[ -32 -344 -153  -20  -39  249  -61  -95  274   14   39   15  -12  103
  -74  -48  -88   76  184  442 -197 -343 -153   10  100  120  440 -364
  332 -107 -149  276] => 7
[  88  -86 -175  -32 -114 -120  252  192 -242 -166 -156  -87 -193 -121
   84   -9  224  -56  -35  -66 -223   51  381  355  -75   55 -227 -252
 -178   42  244  745] => 3
[ 122 -201 -253   10 -192  -16  175   87  -76 -113  -52 -148 -131 -245
  176   62   97  -39   84  168 -414 -385  163  431   41  354   71 -417
   55  -22  140  782] => 4
[ -20  282  111  -86  -21 -216 -128 -182    3  207  -36  -49   14  -11
  -17  -27  -58   57 -100 -175   39  207  -15 -216   47   34  121  319
 -146 -137   36 -255] => 6
[ -93 -158  -34   45   59  230  216  205  -80 -164   44   90  -58  -17
  -51  -31  177 -170   72  -68  313  103   16   13 -161 -386 -370 -196
  -63  229  -26  -16] => 6
[-128  119  222   72  174   40 -153 -108  169  100  137  151  171  191
 -163 -118 -139   22  -57  -77  271  217 -209 -359  -62 -226  -21  305
   73   26 -215 -707] => 5
[-190  169  151 -120   34  -99 -236 -239  212  242  -14   71   28  171
 -250 -115   10   97  -94  -93  271  403  -99 -441  -61 -342  223  376
  -70 -164 -131 -503] => 2
[   3  172    8  133   32  -46   40  -87  114   48   -3   10   15  -59
   23  120   62  131 -180 -167  -79 -149   52  185   13  224   17   96
  -86  -13  -56  314] => 2
[-105  269  244   10   90  -77   73   42 -188   60   27   42   42 -156
  -34  -38   86  -65 -202 -442  365  269   21 -145 -132 -267 -363  301
 -230  151    6 -479] => 7
[-196 -241    9   35   71  340  -18 -206  444   51   41  144  -44  184
 -145   63  105  122   31  181  136 -188 -155  -29  -77 -226  263 -225
   85  -78 -319  265] => 8
[-271  -88   12 -370 -166 -133  -89  -70  -31   47  -57  -74   24 -188
   10 -178  -81 -179  216   93  115  234 -181 -257   91 -286  252  -43
  -42  -39  107 -710] => 2
[ 134 -150 -335 -197 -361 -299  173   74 -268  -66 -269 -289 -243 -379
  255   -3  125 -100  131  126 -574 -123  357  433  132  399  220 -394
 -126 -169  426  886] => 2
[ 134  399   69  -11    1 -290  170  284 -415 -139 -141  -80 -119 -151
  -24  -51  215  -93 -259 -547  150  605  396  -20 -239 -379 -586  437
 -461  179  269  -79] => 0
[-120  210  160 -249  -57 -287 -195 -190  -14  240  -52  -58   -2  -54
  -49 -193  -49  -12  -37 -113  170  495  -60 -398   18 -287  253  352
 -174 -157   49 -620] => 8
[ -79  -40   94  -90   -3  128   77   94  -88  -26   98   92   81  -77
    2 -117    3 -198   93  -26  347   68 -233  -98  -27 -319 -215   15
   16  241  -39 -584] => 0
[-192  248  170  -95   15 -110   59   12  -92   78   -5   62    1   34
 -197 -122  200  -69 -170 -390  510  611   52 -347 -211 -609 -320  383
 -342  123  -20 -515] => 4
[ -20  262  154  232  206   28   43   49  -10   17   89  125  109   42
  -77   61   95   35 -219 -367  282  116   -9  -18 -115  -98 -377  327
 -128  166 -122 -161] => 3
[  72  -81  -86 -174 -117 -122    5  156 -261 -113  -34 -121   26 -256
  177 -105 -146 -183  194   76 -212  -22  -19   60  130  156   -4 -157
   62   40  205 -227] => 0
[   8   63  101   79  112   79   36   55    8  -62   41   55   45   29
  -23    7   48   -8  -96 -172   93   41   19  -10 -104  -71 -223   62
   -7  104  -69  -46] => 0
[ 111  242  343  264  390  151   32  201 -170  -82  270  154  252  102
   -2   10  -86 -111 -126 -423  404  117 -104 -168 -120  -86 -705  390
  -15  331 -168 -687] => 0
[ -94 -123  -54   75  -19  117  -72 -216  376   71   10   68  -39  153
 -128   15    8  160  -10  234 -161 -201  -43   20  -24   69  380 -162
  178 -176 -184  402] => 5
[-131  328  345  143  258   70 -141 -199  156  234  161  192  221  189
 -140   -9 -112   66 -172 -279  472  120 -276 -363  -23 -138 -129  487
  -11   60 -255 -771] => 6
[ -91  179  175 -130  -11 -246   68  100 -212  -58  -54  -33  -21 -137
   34 -144   68 -121  -81 -285  184  456  159 -125 -161 -321 -293  184
 -285  106  164 -460] => 5
[  50 -123  -72  192    2  104   87  -98  213  -49    9  -42  -57  -83
  141  156   -1  128  -41  115 -418 -494  107  387   54  531  202 -345
  143  -84  -84  808] => 5
[  38 -178  -71   52  -24  126  168  190  -50 -225  112  -58   36 -222
  203   19  -67 -156  152  142 -202 -360  -45  302   60  230  -95 -411
  152  197   78   69] => 5
[-122 -271 -132  -55 -138  110 -153 -388  504  159  -20   30  -33  162
  -40   75 -105  239   97  454 -377 -461 -145  102  130  353  697 -352
  273 -340 -210  607] => 5
[ -23  110   48   54  -26  -40   97  -88   20  102 -123   20 -122  -21
 -108   71  241  109 -205 -214  125   72  174   81 -118 -113  -84   91
 -236  -42  -25  420] => 7
[-108 -153   -7 -127  -70   43   79   33  -20  -54  -50  -17  -22  -53
   -1 -122   23  -72  123   81   29   27  -12  -49  -20 -172   56 -158
  -15   34   39  -97] => 7
[  99 -100 -160  143  -75  108  151   48   70 -103  -87  -14  -85 -104
  106  158  141   60  -40   61 -263 -412  125  461   18  325  -33 -355
   55   32   31  818] => 0
[ 181  194 -154 -186 -217 -428   41  149 -342  -43 -181 -245 -136 -301
  126  -71   74  -78  -30  -59 -318  185  296  171   39  121  -10   68
 -225  -62  414  202] => 1
[  35  221   72  251   60 -134  148   60 -120  -24 -220  -41 -252  -64
  -71  191  303  177 -350 -542  -76  162  580  197 -258   45 -393  165
 -365  -91   49  899] => 7
[  85  136   -1   97   55 -131   30  -16  -85    7  -19  -42   -8  -41
   93   85  -24   82 -110 -175 -255  -87  156  163   35  339  -50   76
  -79  -80   32  369] => 3
[ -18 -180 -142   43  -63   90  209  193 -121 -190  -76  -23 -121 -144
   64    5  163 -123   64  -43  -14  -30  126  189 -114 -109 -227 -281
  -40  100   93  350] => 6
[  43  101   -3  132   19  -32   73  -49   84   17  -13  -57  -23  -83
   68  125  117   92 -167 -115 -198 -228  127  268  -11  315    4  -64
  -34  -15  -11  567] => 1
[  12  151  136  261  242  147 -120  -77  282   34  173  116  179  191
 -103  105 -102  163 -156  -82   27 -203 -154  -48  -14  165  -23  220
  177   34 -246 -143] => 2
[  88  221  178  342  266   16  183  149  -37 -153   57   47   17   61
  -43  179  221   51 -287 -454  121   17  244  182 -243   -7 -588  245
 -215  194 -117  394] => 1
[  60   83  -38   64   -6  -56   92   44  -51  -37  -50  -71 -108  -51
   -9  101  125   42 -128 -151 -112    8  219  127 -108   24 -128   29
 -147   -9   33  384] => 4
[-134   91  147   29  121   -7 -158 -210  242  123   61   73   81  147
  -92   45  -74  146  -73  -45   30  -21 -119 -178  -10   47  158  195
   29 -128 -237 -118] => 1
[-180   31  103 -179   -9 -111 -192 -185   39  184   37  -16   98  -77
   39 -182 -207  -39  107   52   22  128 -226 -294  136   21  375  140
   97 -116  -50 -627] => 3
[  40  -20  -39  105   39  112   33   24   19    4   62   12   21 -167
   29   79    5  -22  -15   -6  -15 -238  -78  179   44  106   -9  -97
   56   52  -50  127] => 8
[ 128   87    0  376  196  137  -54  -84  248   20   77   44   57  147
   -1  224  -79  255 -202  -50 -333 -465   35  257   57  565   66   23
  217  -75 -199  609] => 3
[ -51  100  178  147  199  133    5   11   92   30  155  131  134  103
 -109   39   67   -9 -111 -139  347  -22 -168  -62  -93 -165 -255  170
    5  172 -197 -301] => 1
[  46  146   -3   32   -1  -92   88   73 -137   14  -18  -28  -17  -76
    0    7   84  -21 -101 -183   28  100  100  117   19   26 -166   89
 -162   86   92   93] => 3
[ 271  229 -101   50  -40 -302  186  361 -439 -241  -83 -182  -61 -293
  176    5  103 -119 -114 -276 -274  121  352  288  -74  157 -455  112
 -228  146  358  251] => 1
[ 142  211   -4 -167 -166 -451  167  281 -555 -144 -146 -203  -73 -365
  194 -148   57 -229  -19 -278 -132  399  373  128  -33    2 -406   90
 -340   98  498 -126] => 5
[-176 -106   51 -337  -95  -31  -94  -67  -42   63  -24   -6   29  -66
  -25 -242  -94 -158  197  151  162  253 -171 -302   60 -303  221  -41
   42  -19   41 -638] => 0
[-233 -235   44   39   50  353  -93 -268  461  118  118   99   73   98
  -62   37  -95   52  117  267   70 -414 -379  -73   90   58  415 -275
  317  -49 -321  -88] => 6
[ 159  146 -145   14 -117 -247  225  261 -374 -179 -154 -183 -114 -339
  149   84  120 -107 -100 -248 -315   -2  361  403  -24  194 -304  -58
 -229   83  368  455] => 2
[  17 -107 -117   15  -55   -7   24   18  -12  -43   13  -52   24 -177
  131   66  -63  -35   99  123 -237 -324  -36  233  118  326   92 -222
  132  -19   55  215] => 2
[ 249 -186 -260  -76 -119  -45  -15  166 -136 -135   30 -196  -17 -267
  234  -30 -231  -89  235  372 -557 -369  -11  284  244  465  280 -348
  252  -30  215  209] => 8
[   8   18 -113 -114 -127 -158  265  266 -425 -134 -142 -112 -175 -296
   68 -107  232 -231  -12 -253   39  345  301  147  -98 -243 -331  -69
 -304  145  304  168] => 3
[-218   17  -43 -276 -168 -181  -52 -143   52  120 -197  -47 -148  -50
 -161 -130  178   -7  -15   -4   93  387  103 -199  -91 -388  255   67
 -206 -163   64   12] => 1
[ 142  160  -35  127   44 -180  -72  -46  -54   46  -49 -104  -29  -91
  107   86 -106  131 -131  -98 -389 -153  161  164   94  485  131  132
   39 -151   52  382] => 3
[ 334  316  -76  153   10 -240  232  353 -434 -257 -112 -138 -163 -269
  166  157  136  -42 -233 -434 -280  104  470  363 -111  191 -589  155
 -304  154  282  515] => 0
[ 166  209  -10  -32  -88 -342  -75  -31 -160   55 -131 -178  -45 -154
  137  -17 -110  109  -93 -105 -429    7  219   56   87  407  141  156
  -75 -195  205  200] => 7
[ -12 -191 -144 -245 -183  -27   29  129 -179  -77   23  -96   14 -200
  158 -160 -167 -236  331  265  -56  -43 -205  -47  158  -42  127 -213
  107   75  179 -461] => 6
[-155 -384 -130  -87  -29  371 -126 -153  361    2   83   86   49   47
  -60   -8 -182    4  270  473 -132 -450 -340  -43  167  122  487 -427
  442  -79 -249   -3] => 0
[-113   29  121  -49   59   51   -2   79  -56  -18   42   34   16   -6
 -108  -93   14  -76   -3 -138  296  242  -74 -266 -117 -397 -143  162
  -49  107  -51 -521] => 7
[-102   60  -11  -22  -38  -76  225  139 -201  -71 -141    8 -171  -75
  -84  -44  324  -87 -130 -299  205  389  288   70 -221 -421 -337   33
 -330  100  130  263] => 3
[ -48  122   85   63   15   14   24  -81   94   35  -70   19  -62  -55
   -5  138  104   58 -148 -181   51  -79   52  100  -49   15  -69   43
  -84   15  -70  180] => 0
[-117 -385  -94    7    9  358 -173 -234  478   81  153   48  105  172
  -45   38 -178   98  225  516 -157 -568 -366  -35  179  278  534 -408
  476 -131 -309   70] => 4
[ -44  301  215   -7  143  -89  137  213 -303  -27   59  109  104    9
 -114 -153  150 -174 -135 -414  589  548   32 -197 -163 -544 -609  443
 -322  330   91 -709] => 3
[  16  295  117   16  -35 -277   94    1 -155   20  -87  -46  -89 -164
   62   31   92   15 -205 -350   -5  220  230   83 -100  -20 -214  234
 -335    6  119   44] => 5
[ -11 -244  -72  191   58  347  -31 -161  364   48  110   43   19  -35
   57  189  -88  110   66  243 -226 -664 -226  250  139  410  364 -356
  319  -75 -277  478] => 8
[  84  308   93   95  104 -150   46  132 -121  -50    5   -7    2   16
  -74   39  134    8 -224 -351  122  265  162  -37 -166 -167 -395  365
 -239  111   46  -69] => 1
[ -96  -97  169   52  178  251  -38   80   48  -70  253   98  240   38
    3  -86 -229 -113  149   51  205 -168 -348 -222   59  -49 -122  -17
  262  200 -178 -774] => 7
